Below is a small trained network, with its code and all its weights. Each question gives an input and a target symbol and asks what happens when units are switched off, that is, made to give their printed mean instead of their output.

import numpy as np


def w(rows, s, z=0):
    codes = np.array(rows[::2]) - 128.0
    scale = np.full(codes.shape[1], s)
    scale[-1] = z or s
    return codes * scale


def f(y):
    return np.maximum(y, 0)


def softmax(a):
    e = np.exp(a - a.max(-1, keepdims=True))
    return e / e.sum(-1, keepdims=True)


def log_softmax(a):
    a = a - a.max(-1, keepdims=True)
    return a - np.log(np.exp(a).sum(-1, keepdims=True))


def net(x, mask):
    ids = ['αβγδζηθλμξπστφψ'.index(c) for c in x.split()]
    T = len(ids)
    res = E[ids] + P[:T]
    r = res
    for j in range(2):
        rows = slice(3 * j, 3 * j + 3)
        q, k, v = (r @ M[0][rows].T for M in (Q, K, V))
        z = softmax(np.where(np.tri(T) > 0, q @ k.T / 3**0.5, -1e9)) @ v
        o = O[0][rows]
        res = res + np.where(mask[j], z, o[:, -1]) @ o[:, :-1]
    y = f(res @ A[0][:, :-1].T + A[0][:, -1])
    res = res + np.where(mask[2:10], y, B[0][:, -1]) @ B[0][:, :-1]
    return log_softmax(res[-1] @ U[:, :-1].T + U[:, -1])


Q, K, V, O, A, B = {}, {}, {}, {}, {}, {}
E = w([
[187,168,4,53,166,214,64],'α',
[208,249,227,69,168,103,115],'β',
[87,180,95,64,75,105,176],'γ',
[173,157,132,94,83,76,18],'δ',
[74,33,70,164,152,151,58],'ζ',
[238,127,134,145,137,119,194],'η',
[181,61,114,86,66,110,94],'θ',
[145,43,128,175,167,215,226],'λ',
[228,108,225,50,57,149,134],'μ',
[161,84,135,69,164,107,104],'ξ',
[127,220,202,186,238,142,176],'π',
[37,167,97,177,194,85,6],'σ',
[69,132,255,95,124,203,64],'τ',
[137,150,88,215,2,202,79],'φ',
[194,37,196,101,76,216,224],'ψ',
],0.0088)
P = w([
[41,167,170,127,89,91,191],'0',
[82,152,127,102,101,104,165],'1',
[102,134,131,94,106,155,161],'2',
[124,127,138,98,118,196,128],'3',
[133,112,133,110,134,223,103],'4',
[154,112,129,103,147,255,82],'5',
],0.0047)
Q[0] = w([
[26,51,128,113,65,128,25],'head 1',
[68,197,213,189,184,94,119],'head 1',
[141,107,95,238,118,54,195],'head 1',
[172,13,183,126,133,251,195],'head 2',
[74,188,16,158,83,151,187],'head 2',
[135,44,48,210,199,72,4],'head 2',
],0.028)
K[0] = w([
[69,140,92,70,103,219,53],'head 1',
[45,183,228,156,130,99,117],'head 1',
[52,110,162,190,83,75,187],'head 1',
[222,153,100,51,181,82,57],'head 2',
[79,144,205,88,95,68,186],'head 2',
[144,86,232,255,92,101,39],'head 2',
],0.03)
V[0] = w([
[199,122,138,80,254,140,122],'head 1',
[205,4,150,219,83,121,58],'head 1',
[179,246,148,223,66,247,72],'head 1',
[160,164,72,68,160,226,100],'head 2',
[123,123,135,108,150,163,116],'head 2',
[132,92,184,150,118,94,159],'head 2',
],0.0095)
O[0] = w([
[172,122,151,78,194,110,180,198],'head 1',
[93,38,129,120,70,35,130,5],'head 1',
[180,156,176,254,59,91,106,162],'head 1',
[98,171,66,101,117,168,154,188],'head 2',
[123,138,96,120,141,142,123,130],'head 2',
[117,84,143,128,117,119,142,89],'head 2',
],0.0083,0.0027)
A[0] = w([
[94,34,252,128,119,201,169,3],'neuron 1',
[35,56,68,119,93,95,115,52],'neuron 2',
[97,124,206,45,91,32,76,126],'neuron 3',
[111,50,189,211,192,112,244,102],'neuron 4',
[54,210,67,122,126,73,89,121],'neuron 5',
[193,102,153,80,129,63,52,36],'neuron 6',
[9,103,57,162,217,89,75,54],'neuron 7',
[145,124,227,91,74,61,224,17],'neuron 8',
],0.014,0.0053)
B[0] = w([
[51,100,152,115,107,198,97,173],'neuron 1',
[129,192,83,183,140,231,190,203],'neuron 2',
[166,135,73,111,175,121,29,246],'neuron 3',
[76,120,61,162,143,43,111,189],'neuron 4',
[109,118,155,108,70,83,145,252],'neuron 5',
[85,157,139,97,75,102,147,174],'neuron 6',
[139,42,227,139,159,86,170,169],'neuron 7',
[254,89,141,128,105,157,164,190],'neuron 8',
],0.019,0.0041)
U = w([
[133,140,149,154,108,137,125,62],'α',
[200,213,233,161,159,154,121,147],'β',
[59,196,123,50,42,125,235,255],'γ',
[137,146,109,120,76,72,28,99],'δ',
[116,103,150,182,160,182,180,107],'ζ',
[200,58,45,144,89,55,201,139],'η',
[141,161,51,149,131,201,122,95],'θ',
[47,76,78,156,129,120,127,124],'λ',
[195,85,145,94,53,169,107,20],'μ',
[111,92,125,18,253,133,125,175],'ξ',
[86,197,144,217,204,76,109,156],'π',
[118,90,208,154,127,96,113,124],'σ',
[67,132,205,152,136,198,43,98],'τ',
[136,127,138,225,43,131,100,89],'φ',
[111,33,111,125,62,183,140,95],'ψ',
],0.005,0.0061)

Each question gives the input, a string of symbols that net reads in full, and the target symbol t.
The units are the heads (3 rows each of Q, K, V and O) and the neurons (one row each of A and B). Each row of codes is followed by its name. A weight is (code - 128) times the scale printed after its matrix; where a second scale follows, it is the last column's (O, A, B and U).
mask holds one flag per unit, heads first, then neurons. A switched-off unit (its flag False) gives its mean, the last column of its rows in O or B, instead of its output. The means were averaged over made-up inputs and are rounded, as every weight is.
A unit's drop is (log p(t) with every unit on - log p(t) with that unit switched off) / (log p(t) with every unit on - log p(t) with every unit switched off).
The circuit of an input: a set's keep is (log p(t) with only the set's units on - log p(t) with every unit switched off) / (log p(t) with every unit on - log p(t) with every unit switched off). Starting from all 10 units, units are removed one at a time, each time the one whose removal leaves the highest keep (on an exact tie, the one counted first), for as long as the keep stays at least 0.8.
circuit, biggest first: the units of the circuit, biggest drop first
most important unit: the unit with the biggest drop
top k neurons: the k neurons with the biggest drops, biggest first
heads that matter: for each layer, one digit per head in row order, 1 if its drop is at least 0.15 and else 0, layers parted by /
drop of u: that unit's drop, to one decimal
input γ γ γ β ζ, target ζ: heads that matter => 10
input γ θ γ, target θ: heads that matter => 11
input ξ ξ γ μ, target μ: circuit, biggest first => [neuron 8; head 1; neuron 1]
input γ ξ ξ γ, target ξ: circuit, biggest first => [head 1; head 2; neuron 3]
input η α γ η, target γ: most important unit => head 2
input α δ δ, target γ: heads that matter => 01
input γ τ ξ ξ γ σ, target σ: heads that matter => 00
input γ β γ γ ξ η, target η: heads that matter => 10
input γ ζ η λ, target λ: heads that matter => 00
input π θ η ξ δ, target δ: circuit, biggest first => [neuron 3; head 1; neuron 6]
input η σ ξ, target ξ: circuit, biggest first => [head 1; neuron 5]
input θ λ σ, target σ: top 2 neurons => [neuron 7; neuron 5]
input γ δ η, target η: drop of neuron 1 => 0.0
input η η ξ θ, target θ: drop of neuron 2 => 0.9
input γ π γ β, target β: drop of neuron 5 => 0.1
